Here is a tiny trained network, its code and every weight. The questions are about switching its units off for an input and a target symbol, where a switched-off unit gives its printed mean instead of its output.

import numpy as np


def w(rows, s, z=0):
    codes = np.array(rows[::2]) - 128.0
    scale = np.full(codes.shape[1], s)
    scale[-1] = z or s
    return codes * scale


def f(y):
    return np.maximum(y, 0)


def softmax(a):
    e = np.exp(a - a.max(-1, keepdims=True))
    return e / e.sum(-1, keepdims=True)


def log_softmax(a):
    a = a - a.max(-1, keepdims=True)
    return a - np.log(np.exp(a).sum(-1, keepdims=True))


def net(x, mask):
    ids = ['ΓΘΛΠΣΩβζξφψ'.index(c) for c in x.split()]
    T = len(ids)
    res = E[ids] + P[:T]
    u = 0
    for l in range(3):
        q, k, v = (res @ M[l].T for M in (Q, K, V))
        z = softmax(np.where(np.tri(T) > 0, q @ k.T / 3**0.5, -1e9)) @ v
        res = res + np.where(mask[u], z, O[l][:, -1]) @ O[l][:, :-1]
        u += 1
        y = f(res @ A[l][:, :-1].T + A[l][:, -1])
        res = res + np.where(mask[u : u + 8], y, B[l][:, -1]) @ B[l][:, :-1]
        u += 8
    return log_softmax(res[-1] @ U[:, :-1].T + U[:, -1])


Q, K, V, O, A, B = {}, {}, {}, {}, {}, {}
E = w([
[170,102,39,55,112,78,89,110,88,115,141],'Γ',
[22,102,51,198,117,123,78,94,83,118,97],'Θ',
[111,203,109,105,159,188,98,109,200,237,152],'Λ',
[158,192,166,74,164,172,184,99,114,166,115],'Π',
[115,211,177,85,117,135,149,87,183,177,75],'Σ',
[56,114,167,245,89,65,208,170,145,119,200],'Ω',
[158,213,171,127,119,218,165,134,123,165,74],'β',
[60,103,191,99,120,51,95,203,59,131,158],'ζ',
[165,197,133,126,140,255,128,153,94,207,142],'ξ',
[116,101,88,134,116,152,164,73,186,29,195],'φ',
[120,234,150,140,89,221,97,135,154,198,94],'ψ',
],0.0071)
P = w([
[142,248,132,137,203,96,115,148,127,41,102],'0',
[97,206,96,121,155,187,140,136,153,206,161],'1',
[99,184,110,116,133,187,136,118,139,214,161],'2',
[98,166,116,119,110,176,141,105,128,208,153],'3',
[101,144,125,108,103,171,142,94,134,208,145],'4',
[96,127,130,119,94,165,147,96,143,215,154],'5',
[107,111,138,115,76,166,150,98,136,203,125],'6',
[115,88,147,105,63,169,144,90,132,205,129],'7',
[111,69,154,104,49,169,149,76,137,205,120],'8',
[108,47,156,104,38,168,144,94,147,216,115],'9',
[112,25,154,108,30,172,145,100,153,201,104],'10',
[108,2,162,99,30,175,148,95,154,196,116],'11',
[105,73,139,97,54,174,166,97,153,213,110],'12',
],0.0042)
Q[0] = w([
[101,41,69,159,159,13,99,152,86,3,183],'0.h0',
[150,169,165,107,116,204,145,117,154,215,91],'0.h0',
[148,179,170,105,110,211,147,113,158,224,89],'0.h0',
],0.016)
K[0] = w([
[132,254,127,128,170,142,127,132,130,136,127],'0.h0',
[125,56,129,129,108,117,128,126,126,121,129],'0.h0',
[125,44,129,128,105,118,128,125,126,122,129],'0.h0',
],0.024)
V[0] = w([
[213,140,157,1,151,119,106,139,73,168,119],'0.h0',
[49,128,200,177,108,76,113,223,70,156,109],'0.h0',
[115,117,26,120,129,123,21,103,61,145,86],'0.h0',
],0.0066)
O[0] = w([
[168,145,133,2,155,143,151,227,103,153,105,2],'0.h0',
[82,135,207,183,111,40,81,161,59,166,123,239],'0.h0',
[100,78,39,106,118,152,52,125,87,161,50,103],'0.h0',
],0.0069,0.00087)
A[0] = w([
[173,112,73,59,122,165,138,162,115,147,66,116],'0.n0',
[104,111,62,88,130,116,155,190,115,141,146,214],'0.n1',
[150,160,166,82,189,55,190,130,154,61,100,128],'0.n2',
[77,94,64,170,133,141,72,63,73,135,73,164],'0.n3',
[175,114,50,46,125,145,103,137,131,156,80,137],'0.n4',
[116,117,95,159,98,183,203,47,168,135,189,213],'0.n5',
[76,122,139,108,105,157,140,141,87,254,163,253],'0.n6',
[232,147,138,119,212,162,183,204,37,72,164,102],'0.n7',
],0.0065,0.0029)
B[0] = w([
[221,119,57,148,70,88,170,127,111,169,138,152],'0.n0',
[130,42,128,147,83,110,199,108,127,216,178,164],'0.n1',
[141,161,140,72,210,49,215,104,150,51,108,135],'0.n2',
[77,87,71,137,186,128,163,73,89,129,66,172],'0.n3',
[193,98,46,138,73,72,176,120,134,183,168,158],'0.n4',
[119,49,106,151,89,161,211,51,179,121,182,211],'0.n5',
[98,70,164,100,83,138,130,132,139,254,140,254],'0.n6',
[227,101,102,205,243,190,213,184,22,106,130,137],'0.n7',
],0.0054,0.0071)
Q[1] = w([
[108,55,117,108,53,152,208,65,133,254,169],'1.h0',
[97,60,142,126,98,127,197,93,101,183,180],'1.h0',
[87,69,155,135,109,122,178,98,92,168,174],'1.h0',
],0.0073)
K[1] = w([
[123,110,113,136,146,2,143,117,100,51,119],'1.h0',
[136,131,128,136,159,50,149,130,105,52,108],'1.h0',
[133,141,140,144,167,57,147,134,106,41,96],'1.h0',
],0.0063)
V[1] = w([
[186,183,174,109,144,67,181,164,150,60,169],'1.h0',
[100,52,111,193,116,33,131,126,56,83,183],'1.h0',
[133,201,141,108,228,125,118,146,73,38,3],'1.h0',
],0.005)
O[1] = w([
[189,124,140,132,75,63,137,183,196,109,129,186],'1.h0',
[162,70,106,135,87,45,133,36,25,185,147,252],'1.h0',
[86,89,148,217,95,110,126,201,162,103,3,190],'1.h0',
],0.0051,0.0012)
A[1] = w([
[33,140,189,84,145,183,169,109,181,128,146,255],'1.n0',
[140,161,128,2,230,50,185,131,241,98,165,145],'1.n1',
[80,155,233,31,127,64,56,206,68,191,107,229],'1.n2',
[149,113,62,127,119,211,158,35,199,52,148,154],'1.n3',
[135,129,138,239,102,51,99,114,119,123,194,171],'1.n4',
[80,111,67,172,180,145,31,88,83,111,66,31],'1.n5',
[32,197,193,156,98,192,79,178,213,65,66,214],'1.n6',
[27,74,118,190,119,164,88,100,87,149,87,142],'1.n7',
],0.0044,0.0023)
B[1] = w([
[35,106,198,131,138,172,117,91,178,109,171,254],'1.n0',
[67,121,112,26,202,12,175,73,192,103,137,158],'1.n1',
[55,40,236,30,99,144,20,132,120,167,189,200],'1.n2',
[126,51,145,27,166,150,78,74,117,70,202,203],'1.n3',
[188,180,83,106,89,49,197,93,146,177,96,184],'1.n4',
[190,193,207,80,126,107,162,158,185,80,196,159],'1.n5',
[64,176,213,149,2,154,88,135,202,102,54,189],'1.n6',
[79,117,142,125,192,116,192,110,120,143,86,246],'1.n7',
],0.0045,0.0047)
Q[2] = w([
[153,212,123,161,180,113,70,178,91,42,113],'2.h0',
[94,38,135,89,81,146,198,69,171,232,146],'2.h0',
[174,232,116,173,183,108,45,203,72,2,106],'2.h0',
],0.0056)
K[2] = w([
[101,59,141,110,79,180,170,80,128,231,163],'2.h0',
[161,205,112,150,179,75,76,183,128,7,91],'2.h0',
[92,54,146,106,81,175,179,76,130,254,163],'2.h0',
],0.0049)
V[2] = w([
[66,151,140,110,132,54,171,10,210,37,140],'2.h0',
[243,169,86,254,148,139,241,182,97,115,68],'2.h0',
[55,232,211,236,23,167,56,172,169,149,52],'2.h0',
],0.0045)
O[2] = w([
[104,117,31,143,50,131,3,155,136,63,95,255],'2.h0',
[195,70,150,13,197,87,168,126,149,154,25,147],'2.h0',
[53,239,103,57,59,144,204,154,58,135,123,176],'2.h0',
],0.0044,0.006)
A[2] = w([
[159,111,189,97,254,123,187,90,116,178,156,140],'2.n0',
[176,81,181,124,201,79,135,66,174,171,108,158],'2.n1',
[178,135,174,91,61,137,134,150,195,151,204,220],'2.n2',
[158,95,106,214,112,134,30,143,127,66,142,35],'2.n3',
[76,169,106,140,106,180,127,121,73,146,190,165],'2.n4',
[111,231,86,109,132,201,222,112,77,110,162,97],'2.n5',
[125,111,158,69,135,101,215,141,152,91,65,132],'2.n6',
[104,88,104,23,132,196,64,135,131,140,95,253],'2.n7',
],0.0061,0.0028)
B[2] = w([
[80,194,88,187,137,155,156,189,3,104,151,218],'2.n0',
[152,150,85,195,121,133,120,200,13,90,103,242],'2.n1',
[223,204,158,126,97,102,118,200,143,89,234,253],'2.n2',
[34,209,116,79,220,49,189,156,167,240,145,159],'2.n3',
[161,39,182,152,116,134,78,121,133,84,108,237],'2.n4',
[142,2,193,116,187,41,4,225,92,164,92,210],'2.n5',
[129,135,187,86,149,148,203,8,193,128,122,185],'2.n6',
[128,177,59,36,193,174,61,118,103,68,90,254],'2.n7',
],0.0047,0.0076)
U = w([
[93,99,218,59,149,83,52,189,85,136,142,93],'Γ',
[218,158,37,82,56,43,121,94,96,169,110,143],'Θ',
[31,69,84,161,150,152,135,64,97,147,40,206],'Λ',
[100,211,80,158,65,172,114,202,123,47,101,154],'Π',
[95,170,82,139,217,102,103,164,213,177,170,57],'Σ',
[107,108,204,228,64,74,213,113,135,181,188,190],'Ω',
[189,66,192,138,175,128,125,174,191,97,53,127],'β',
[180,96,118,231,176,165,97,230,91,89,125,61],'ζ',
[105,213,113,115,194,143,202,153,86,135,155,126],'ξ',
[179,107,151,109,138,252,98,38,165,29,207,160],'φ',
[93,184,147,46,140,100,201,89,191,171,107,7],'ψ',
],0.0045,0.0017)

Each question gives the input, a string of symbols that net reads in full, and the target symbol t.
The units are the heads (3 rows each of Q, K, V and O) and the neurons (one row each of A and B). Each row of codes is followed by its name. A weight is (code - 128) times the scale printed after its matrix; where a second scale follows, it is the last column's (O, A, B and U).
mask holds one flag per unit, layer by layer, with each layer's heads first. A switched-off unit (its flag False) gives its mean, the last column of its rows in O or B, instead of its output. The means were averaged over made-up inputs and are rounded, as every weight is.
A unit's drop is (log p(t) with every unit on - log p(t) with that unit switched off) / (log p(t) with every unit on - log p(t) with every unit switched off).
The circuit of an input: a set's keep is (log p(t) with only the set's units on - log p(t) with every unit switched off) / (log p(t) with every unit on - log p(t) with every unit switched off). Starting from the 12 units with the biggest drops (on a tie, the unit counted first), units are removed one at a time, each time the one whose removal leaves the highest keep (on an exact tie, the one counted first), for as long as the keep stays at least 0.8.
circuit, biggest first: the units of the circuit, biggest drop first
most important unit: the unit with the biggest drop
k most important neurons: the k neurons with the biggest drops, biggest first
top k neurons in layer l: the k neurons of layer l with the biggest drops, biggest first
input ψ Ω ξ Π, target Γ: most important unit	2.n5
input Ω φ Ω ξ Π ζ Γ Θ ψ, target Θ: circuit, biggest first	[1.h0 0.h0 1.n0]
input ψ φ ξ ψ Π φ ψ Λ, target φ: circuit, biggest first	[0.h0 1.n3 0.n5]
input ψ φ ψ β ψ Π ζ Π Θ ξ, target Λ: circuit, biggest first	[0.h0 0.n3]
input Λ Γ Γ, target Θ: circuit, biggest first	[0.h0 0.n4 0.n0]
input ξ ζ ψ, target Γ: circuit, biggest first	[1.n2 0.h0 0.n5]
input ψ Λ Ω Ω Π Π Θ φ Θ, target Γ: 2 most important neurons	[2.n5 1.n6]
input φ Σ Σ ψ Π ξ, target Σ: 4 most important neurons	[2.n3 1.n1 0.n2 1.n3]
input Θ Ω Λ, target Ω: circuit, biggest first	[0.h0 2.n7]
input Θ β β Σ β Λ Π Π Λ, target Λ: circuit, biggest first	[1.h0 0.h0 2.n2 0.n3]
input ζ Λ φ Σ Λ Σ β ψ β, target Ω: circuit, biggest first	[2.h0 2.n7 0.h0]
input Ω ζ ψ ψ Π Σ Θ Θ ψ ξ Λ β Π, target Λ: circuit, biggest first	[0.h0 2.n2]
input Π Π Θ Σ Θ Γ Λ Γ ξ β ψ, target β: 3 most important neurons	[0.n7 0.n2 0.n6]
input ψ Λ Θ ψ ζ Θ ξ ξ β Θ Σ, target Λ: 3 most important neurons	[2.n2 0.n3 1.n7]
input φ Θ Θ Σ Ω ξ Λ, target Ω: circuit, biggest first	[0.h0]
input ζ β Π, target Ω: circuit, biggest first	[2.h0 2.n7 0.h0]
input Γ Ω ψ Θ Θ β Σ ξ Σ ψ Ω, target ζ: top 2 neurons in layer 2	[2.n1 2.n0]
input Σ Π Γ ξ β ψ Γ φ, target Π: 3 most important neurons	[0.n2 1.n6 1.n1]
input Σ Σ Σ β Γ ξ Λ, target Π: 2 most important neurons	[0.n2 1.n1]
input ξ Σ ψ Σ ξ ψ Γ Λ Π Λ φ ψ Σ, target ξ: most important unit	2.h0
input Π Π Σ ζ ξ ζ φ ψ Ω ξ ξ ψ ξ, target Ω: top 2 neurons in layer 0	[0.n5 0.n3]
input Γ Θ Θ Λ Σ Θ Π ψ ζ ξ, target ζ: 3 most important neurons	[2.n1 2.n0 0.n4]
input φ Π Γ ξ Ω φ ψ Σ Σ ζ ψ Λ, target Σ: top 2 neurons in layer 0	[0.n5 0.n2]
input ξ Π φ Ω Θ ψ ζ, target ξ: 2 most important neurons	[0.n7 2.n0]
input ψ Ω Σ ξ Λ Π Ω Θ Γ Θ ζ φ Σ, target Γ: 2 most important neurons	[2.n5 1.n6]
input β Π ζ ζ β Λ, target Γ: top 2 neurons in layer 1	[1.n2 1.n1]
input Θ Γ Ω β Ω ζ Θ ξ ψ Θ, target Λ: top neuron in layer 2	[2.n2]
input Σ β Π Ω Ω Θ ξ Σ, target Π: 2 most important neurons	[0.n2 1.n6]
